Each row is shifted at random along 8 fixed directions that mean nothing.
Known rows, with every step that occurs:
dunin metu todige lefek gotu ladulas danulam tekan: [-242  357  214  -87 -248  -22 -148   55 -290   62  -35  190  -65  212
 -156  -90 -102  126  307  300  -20  -31  224   75  -16  -50  124 -146
 -163  -98  362 -490 -448  -75 -118  297   95 -190  309  199 -265   75
  146  -83 -132]
lefek parif tekan dunin metu gotu: [ -33  -36  199   24   75  292   38  400  -78  153  -23  128 -257 -357
   99  286   82  -82  259   29 -149   90  -97 -171 -371  177  -39   16
 -312  159  166 -271 -247  277  -90  133  193 -124  158  -35  -48  161
  314 -279  211]
danulam lefek gotu todige: [ -82  135  -55   68 -114   98 -153  368  -59  -80  352  144 -273 -122
 -153 -118    8  178  115 -133 -113  -54  250 -187  -17    4  -20  -50
 -114 -120   96 -284 -209  -70    1  223   12   69  331   78 -317   97
   60   84  -82]
dunin metu danulam lefek parif tekan todige: [ 139  379  545 -116  272  196   93  599 -564 -403  318  528  -53  152
 -244  -82   21  347  421  -63  244  162   43 -246 -172  -79 -469  377
 -561  -21  308 -366 -416  124 -140  -26  189  -12  257  589 -177  705
   67  196   65]
lefek gotu todige parif tekan dunin metu ladulas danulam: [-376   45   58  440   69  -61  -95  519  -73  263  -16  441 -276  -36
 -191 -128  177  371  329 -308 -222 -255   88 -371   29   73  121 -149
 -259  191  488 -534 -204 -212 -265  314  104  287  318   24 -359  -17
  389   60  -22]
gotu ladulas lefek parif: [ -65 -145 -396  -87 -360  232  149  121   43  211  139  -61 -424 -274
  -20  360   14  -33  168 -117 -175   68 -225   89  -15   52   87 -366
 -174   65  129   71 -334   43  -77   63  171  -23  373  -21  171 -156
  171 -426 -232]
metu danulam todige parif tekan dunin: [-244 -179 -155  451  166 -152  -87  -87  454  412    5   64 -306  172
   33   51  109  -53 -202 -180 -225 -303 -250    6 -119 -161  251  -23
  172  199  -50  -96   94   24  -53  -97  168   43 -142  -28   -8 -230
  388 -103   26]
danulam lefek todige parif: [-270 -205 -303  -83 -309  165  -33  -59  199   37 -261 -119 -199 -227
  -85 -195  195   17 -125   45   81 -204  106  286   -1  165  248 -336
  118 -180  207  194  102 -303  -72  314 -122  212  -16 -269   26 -158
 -314 -259 -269]
danulam tekan dunin metu: [ -57  175   68 -191 -318   31 -217  135 -100  -28  244   60   -9 -198
  -72  -57  -55   75  176  214   79  144  321   97 -234  117  -48   76
   21 -180   85 -372  -71  146  -26  179   21  272  334   72 -287  214
  -89 -141   22]
ladulas lefek todige parif tekan: [-102   71  275  223 -112  -33 -279   -6   53  -34  151 -134 -112  -73
 -119  -74  -46  138  -61  218  -70   96  378  -28 -268   71  136  107
   58 -103  190 -359  -51   77  -59  180  107   12   81  -26 -320   47
  172 -177  129]
dunin tekan parif todige: [ -36  109  288 -139   89   14 -222    2 -199 -143  -47  251  -39 -317
  -99  103  -97  125  143  154  128  104  143  -87 -174   50  -15   79
 -212  -72  -55 -315 -180   55 -110   62  -51   88   85  309  -53  210
   49 -121   34]
gotu ladulas lefek todige parif tekan dunin metu: [-286   29  108   65 -163  135   40  136  -55  277 -198   55 -348 -142
   18  123   84  110  120   85  -89   36    3   43 -160  134  187 -242
 -236  160  370 -139 -298   22 -176  190  187   -6  123   68  -64    6
  148 -313   40]
ladulas danulam todige parif tekan dunin metu gotu: [-294  204  307  204  267 -344 -274  -97  -12  169   -4  433 -243  201
  -28   11 -201   37   18    7 -153 -131 -148 -111  -31 -231  192   12
  -71  250 -153 -509 -373    9 -296 -120   98 -181   23  481 -115 -101
  530   10  139]
danulam todige lefek parif tekan: [-277  -74   10  154 -103   89 -216  -32  117   69 -270 -111  -99 -132
 -126 -226  124   58 -116  144  -32 -245  340   81 -135  104  289  -31
  118 -123  241 -108  147 -220  -16  354   -3   91  -56 -281 -201  -74
  -52 -222  -43]
todige lefek gotu ladulas danulam tekan dunin metu: [-290  170   88  459  -22  -18   40  565    6  402  216  199 -366  268
   -5  -86  125  191  211 -107 -346 -141   37 -265  -44  -13   67   39
 -163  185  379 -459 -278   49 -102  131  282  -46  334   11 -415   -9
  553   21  234]
tekan danulam ladulas lefek gotu: [ -26  166  231  123  122  333  114  533 -239   83  116  275 -292 -147
    3  102  132   57  136  225 -139   37  -63 -263 -151   94  -28   37
 -265   22  228 -282 -545   98  -76  188  253 -339  256   46 -179  182
  428  -74  202]
lefek todige parif tekan danulam ladulas: [ -64  102  314  172  323  211  -27  642 -334 -240   82  474 -267 -230
 -193  -88  229  396  191  -24  122  -76  125 -368  -40   75 -167  130
 -378 -116  311 -252 -366  -93 -134  173   70  173  177  245 -290  418
  113  215   76]
dunin metu gotu ladulas lefek parif tekan: [-103  125   71  370   59  -10  -57  567 -136   99  467  388 -223   54
 -233   54  -27  276  427 -527 -321  -53   51 -392  -15  -89 -106  114
 -346  238  253 -565 -282   14 -152   62  259  118  577  217 -296   92
  550  -34   21]
parif tekan dunin metu: [-274  103  236  215  188 -118 -180  142   19  146 -108  326  -79  -20
 -120 -127  -70  123   77 -208 -143 -186  173 -241  -69  -53   80  233
  -95  312   39 -465  153 -124 -178   99   89   88    8   34 -247  -75
  343  -12  238]
parif todige lefek gotu ladulas danulam tekan dunin metu: [-218  104   78  276 -116  140    7  375  -41  372  144  189 -403 -119
   22  238  111  135  164  130 -296   14  -72 -175 -198   83  153 -120
 -270   71  269 -401 -480  196 -133  176  272  -40  359  114 -168   66
  452 -248  188]
todige parif tekan dunin metu gotu lefek: [-190   -3 -171   -4 -138 -126   65  -18  -22  243  -35  -10 -114  123
   74  125   85   32   74  -76    2   12 -250  205    6  -35  105 -301
 -103  116  163   78 -197  104  -94  -44   69  173  135  266  145   -9
  -53 -123 -172]
gotu todige lefek parif tekan: [-157  -56 -125  116 -186  -92 -121  -83   90   80  -25 -257 -219   11
  -65   24   46  112  -73    7  -49  -27  111   84  -77  -18  181 -154
   14  -80  164   46   11   -8  -10   90   39  135    3   -4  -34  -66
  -90 -138 -150]
todige parif tekan danulam lefek gotu: [-164 -229 -339  454  -11  -75   21  215  331  273  227   27 -339    5
  -15   81  263   68 -184 -227 -288 -185 -322  -90  -53  -90  162  -48
   64    3   -7   30  -21   44 -101  -53  148  235  170   -3  102 -192
  324 -170   -9]
ladulas danulam lefek gotu tekan dunin metu todige: [-391  231  102  193 -282 -106 -327   38   60  300  -91  161  -43   49
 -134 -302  -27  111  110  221 -127 -118  390   18 -171  150  327 -109
  187   -6  316 -703  -76 -106 -102  449   55  112  285 -175 -491  -68
  233 -163   20]
danulam todige parif tekan dunin metu ladulas lefek: [-413  152  252  120  140    1 -132   91 -132  191 -277  408 -178   47
 -137 -189   28  124  116  -20  -30 -295   79  -12  -20  -55  222  -57
 -152  243  243 -367 -210 -290 -275  210  111  -81   47  190 -210  -26
  275 -138   14]
gotu ladulas lefek todige: [ -55   15    9  179 -117  197  -14  294  -11  104  162   42 -223 -277
  -40   85   82  135   78   47 -113  110  112 -101 -122  218   81 -154
  -90  -27  193 -225 -266   78  -29  183  103   77  310  -81 -233  101
  164 -137   55]
lefek gotu ladulas danulam tekan dunin metu todige: [-197  109   30   88 -193  184   34  325 -179  267 -246  281   22 -138
   50 -107  284  163  258  241  -13  -10   26  -20  -85  333  176 -361
  -58 -139  467 -228 -414  -21 -101  389   16  240  352  -81 -177  226
  -28 -112  -96]
metu danulam ladulas lefek gotu tekan dunin: [-238   90  -45   53   22  -25 -188   30 -110  116 -258  240  -88 -201
  100  -51  135   16  -75  336   48  -63  -67   97   10  156  323 -436
  232  -79   46 -139 -492  -32 -169  193  -34  117  216   61 -125   52
   85  -14 -172]
parif todige lefek gotu ladulas danulam tekan: [ -19  187   27  369  -94  -41 -108  205   58  238  654   44 -511  215
  -73  374 -140  120   88  -22 -438   56  -65 -253 -133 -303   55   62
 -207   23   31 -431 -545  305    0  -85  402 -306  379  340 -172  -40
  673 -121   77]
dunin metu ladulas danulam tekan parif todige: [-277   87  -37   92 -201 -216 -239 -485  171  426 -188  148  -96  162
  -76  103 -174  -64  -14  144 -153 -118  -80  177 -153 -154  383 -133
  194  100    6 -355 -168  -26 -119  103  188  -80   78   88   70 -246
  368 -417 -145]
gotu ladulas danulam tekan: [ -68  100  147  -91  -42  262  130 -240 -187  333 -497  130   23   49
  121  190   70 -223  115  475  -24  -85 -109  144  -10   63  211 -153
  -53   20  307  -14 -405   49   91  195  181 -422   57  -59  101   28
  229 -319   42]
tekan danulam ladulas lefek todige: [-286  105   78  170   59   86  -19   33   93  241 -210  178 -353   54
  -76  -66    5   27 -152  115 -136 -177  -24  -43  -54  -47  288  -80
   21  163  111 -196 -227 -189 -141  169  208 -314  -82  -74 -111 -191
  345 -150   27]
gotu tekan danulam ladulas lefek: [-124  241  122  120   25   35   37  204 -344   64 -118  320  112  171
 -140 -246  208  276  113  188  141  -88  125  -48  161   68   55  -31
  -35  -91  432 -159 -299 -171  -30  215   90  154  261  133 -236  256
   -6  112  -90]
ladulas danulam tekan parif: [-152   39   81  -62  -28  310   87   96 -105  233 -219  405 -199 -120
 -148   62   31  -20  249  122  -60 -210   -8 -104    5   11   46   82
 -231  135  332 -315 -171 -183 -104  281  180 -248  156  -50  -52  -62
  411 -337   35]
todige parif tekan dunin metu danulam ladulas lefek gotu: [-283  310  182 -151 -178   22 -121  139 -295  -37  -50  257 -134  233
 -199 -168  -53  183  274  105   43 -119  212   72  -43 -156   58 -118
 -178   24  462 -316 -399 -201 -219  304  200 -126  176  239 -168   57
   70  -61 -288]
lefek todige parif tekan dunin metu danulam ladulas: [-297  218  217  139  151 -324 -242  -79  101   78   23  145 -401  450
  -47  -73 -215   80  -30 -142  -76 -135    3   16 -136 -360  120   18
   20  213  -26 -276 -220   -9 -155 -132  220 -194 -177  340 -159  -77
  299  126  -67]
todige lefek parif tekan: [-149    4   70   98  292 -296  -27 -102  -76 -150 -244    8 -147  266
   53  -88    1  108 -217 -127   59 -102 -239   22  164 -230  106  -90
   -7  100 -158  309 -129 -136 -225 -282  -50  -22 -271  364  205  -58
  -28  151  -99]
lefek todige parif tekan dunin: [-150 -139  130  204  256  -53  126 -148  182  233 -490 -187 -308  145
  344   83  186  -77 -358  128  -36  -23 -368   78 -121   -9  260 -246
   54  144   -2  478 -165   98  -96 -191   75 -206 -522   81  260  -70
   -2  -38   85]
gotu lefek parif tekan dunin metu ladulas danulam: [-444   49  -69  399   61 -242 -103  -14  189  519 -177  189 -362  247
  -57   47 -121   23   49 -295 -314 -246 -140  -64  -60 -153  331 -106
   39  508  118 -428  -95  -71 -195   14  295  -73   99  -10 -134 -334
  675 -231   42]

Rows:
[-432  145   68  232  150 -429 -379   -9  105   61  -63  142 -259  268
 -101 -248 -143  131  -85 -140  -42 -246  111   30  -76 -222  229   -8
  210  180  -97 -365  -35 -140 -231  -25   69  117  -52  165 -277 -137
  271  113  -48]
todige lefek parif tekan dunin metu danulam ladulas
[-399  183   26  180 -119 -275 -305 -201   18  204 -272   14 -196  218
  -65 -279  -58  194 -145  320   -3 -169  222   81  100  -34  400 -272
  289  -76  161 -226 -232 -229 -131  219  -21  -14  -11   45 -295 -165
  128   12 -157]
gotu ladulas danulam tekan todige lefek parif
[-308   55  232    2 -125  240 -316  -73  -30  276 -315   63 -371 -542
   59  191   -4 -150  -10  668 -119  -40  228    8 -356  252  391 -215
  -14  -43  189 -500 -420  124  -80  483   89 -299  134 -129 -258  -59
  405 -467  238]
ladulas danulam lefek gotu todige parif tekan dunin
[-349  352  324  394   45 -181 -216  275  -17  254  178  194 -338  415
 -248 -144 -173  271  204  -30 -333 -199  349 -349   16 -241  136  175
 -204  209  334 -770 -172 -138 -111  201  256 -356  128  116 -545 -200
  656  116  120]
dunin tekan todige lefek gotu ladulas danulam
[-407  -57 -107  484 -112 -141 -244  379  174  246  103  263 -163 -134
 -275 -315  197  325  109 -117 -136 -236  188 -118  -74  203  227  -37
  132  -42  262 -617   90 -218 -267  306  -11  544  414 -205 -464  -56
  314 -132   26]
dunin metu ladulas danulam tekan todige lefek parif
[-227   36  -63  212  -46   70  132  548  -57  272   96   62 -339   70
   31   49  208  136  239 -167 -173  -89 -102 -104  -41   32   15 -166
 -251  159  358 -182 -201   50 -112  105  178   57  243   14 -213   33
  205   26   -7]
todige lefek gotu tekan dunin metu ladulas
[-393  188  -79   15  -53 -261 -249 -320   68  261 -361  147  -79  253
   40  -88 -110  -75 -116   68  -84 -236  -56  214   -6 -201  399 -309
  257  162  -34 -140 -214 -109 -128  115   91  -62  -31  125   28 -227
  141  -69 -254]
parif tekan dunin metu danulam lefek gotu ladulas
[-209  -31 -229  378 -219   26   -2  199  241  465  168   29 -321    4
  -62  108  204   36   18  -49 -358  -88 -102  -51 -149   35  279 -139
   -1  -23  204 -252 -198   69  -16  134  244   84  365 -105  -87 -154
  353 -308  -38]
dunin tekan danulam ladulas lefek gotu todige
[-356  153  259   13  105  -18 -218  156 -214  -30 -306  299 -153 -128
 -199 -152   23  175  125  172  117 -160  159  -19 -144   51  157   -6
 -146    3  180 -432 -183 -187 -225  273   13   42   61  102 -220  112
  123  -95   22]
dunin metu todige lefek parif tekan danulam ladulas
[-227  153  -32  338  -38 -215 -252   42   92  323  277  258 -277  231
 -125  -16  -73  179  113    8 -227 -173   45 -168  103 -175  188 -138
   71   13  134 -502 -354  -43  -66  119  123  -67  290  214 -337 -144
  495   61 -121]
metu gotu ladulas danulam tekan todige parif
[-220  -55  109   49 -121  205   99  146   81  199 -268   25 -142   14
  -89  -12  170   64  181   24   15 -114   72   83 -263  112   54  -25
 -198  115  551 -159  112  -28  -84  287  188   50 -102 -222  -60   37
   10 -227  -37]
lefek todige parif tekan dunin metu danulam
[-350   64  118  526   75  -54  -31  265  233  410  -16  255 -247  358
 -174 -262   69  167   94 -363 -304 -297   58 -219 -184  -76  171  206
  -45  344  329 -485  117 -171 -152  146  299  -10   56 -122 -285 -121
  531 -188  168]
ladulas danulam lefek parif tekan dunin metu todige
[-193  102   80  447  257 -148  -94  115   38  173  -14  243 -176  267
  -92 -142   89  186 -136 -101 -128 -195 -134 -135  -42 -154  224    4
   98  120   68 -169 -243 -106 -157  -34  207  -13   16  164 -114    0
  372   14  -72]
metu ladulas lefek parif tekan danulam todige
